Read these off the row that follows.
1) Give the 3rd entry from the left.
2) Give the first entry from the right.
3) Give the fifth entry.
4) Give the 3rd largest entry.
5) Give the entry just left of -3.07.
6) Give the entry just left of the largest entry.
7) Give the entry just right of -2.04.
8) Give the 3rd smallest entry.
[-3.22 -4.64 -4.80 -2.26 -0.47 -3.64 -3.21 -0.07  0.38 -2.04  2.26 -0.25
 -3.07]
1) -4.80
2) -3.07
3) -0.47
4) -0.07
5) -0.25
6) -2.04
7) 2.26
8) -3.64

Questions about the grid below. Rows and columns are numbered from 1.
1) The entry in the top-right corner?
2) The entry in the top-left corner?
3) The entry directly above 55?
4) The entry at row 2, column 2?
5) The entry in row 3 and column 1?
6) The entry in row 2 and column 1?
7) The bottom-right entry?
8) The entry directly below 39?
[[65 30 40 95 38]
 [64 41 67 86 30]
 [77 25 47 77 29]
 [27 36 54 44 32]
 [32 32 30 41 28]
 [33 49 55 54 64]
 [65 87 47 78 62]
 [53 39 12 26 69]
 [38 19  1 15 31]
 [77 31 83 14 18]]
1) 38
2) 65
3) 30
4) 41
5) 77
6) 64
7) 18
8) 19

[[-3.23  2.69 -2.69  3.74 -4.05  2.88 -2.71]
 [-1.88 -2.55 -1.12 -2.20  2.15  1.24  2.54]
 [ 2.94  1.47  5.55  4.05 -4.29 -5.36 -1.44]
 [-4.84 -4.53  2.68  0.82 -1.30 -2.03  4.94]
 [ 0.49  2.96 -3.33 -0.70  1.08  3.09 -2.84]]
The smallest entry: -5.36
The 3rd entry on the main diagonal -> 5.55
The 3rd entry in reading order: -2.69
The entry just right of 2.15: 1.24
The bottom-right entry: -2.84
The top entry of the column that holds the smallest entry is 2.88
Report the 4th entry from the end, reading row by row.
Answer: -0.70
The entry in the top-right corner: -2.71
The entry just right of 2.96 is -3.33
The entry in the top-left corner is -3.23
Report the entry just right of -2.03.
Answer: 4.94
The third largest entry -> 4.05
Report the bottom-left entry.
Answer: 0.49
The entry just right of -4.84: -4.53
The largest entry in the first column is 2.94
The fourth entry in reading order -> 3.74
The largest entry in the last row: 3.09
Report the entry just left of -4.53.
Answer: -4.84
The third entry from the end, reading row by row -> 1.08
The entry directly above 1.47 -> -2.55
The entry just left of 1.24 -> 2.15
The entry just right of -4.53: 2.68
The entry directly above the largest entry is -1.12
Report the entry directly below the centre entry.
Answer: 0.82

Questions about the grid below. Counting starts at 1.
1) Which number is the top-right entry?
2) Which number is the entry at row 3, column 1?
3) Which number is the bottom-right entry?
4) Which number is the entry at row 1, column 1?
5) Which number is the entry at row 2, column 2?
6) Which number is the bottom-left entry?
7) Which number is the entry in row 3 and column 3?
[[46 16 47 46 46 74 16 74 46]
 [47 76 47 47 47 18 76 18 47]
 [44 76 44 44 44 18 76 18 44]
 [45 16 45 45 45 74 16 74 45]
 [46 77 45 46 46 17 77 17 46]
 [47 16 47 47 47 74 16 74 47]
 [46 16 46 46 46 74 16 74 46]
 [46 16 46 46 46 74 16 74 46]
 [45 77 45 45 45 17 77 17 45]
 [48 16 48 48 48 75 16 75 48]
 [47 76 46 47 47 18 76 18 47]
 [46 16 47 46 46 74 16 74 47]]
1) 46
2) 44
3) 47
4) 46
5) 76
6) 46
7) 44

M =
[[-4.42 -2.49 -2.71 -1.32  2.53  0.02 -1.76  4.85 -1.10 -0.18  0.53 -0.87]
 [-2.17 -0.09  3.92  3.50  4.42 -2.36  0.42  1.14 -2.41 -1.32  0.09  0.76]]
Counting starts at 1.
What is the entry just left of the largest entry?
Answer: -1.76
The entry in the top-left corner: -4.42
The entry at row 2, column 1: -2.17
The top-right entry -> -0.87
What is the bottom-right entry?
Answer: 0.76
What is the entry at row 1, column 2?
Answer: -2.49
What is the maximum?
Answer: 4.85
What is the entry at row 1, column 3?
Answer: -2.71
The entry directly below the largest entry -> 1.14
What is the entry just right of -0.09?
Answer: 3.92
The entry just right of 2.53 -> 0.02
What is the entry just left of 3.92?
Answer: -0.09
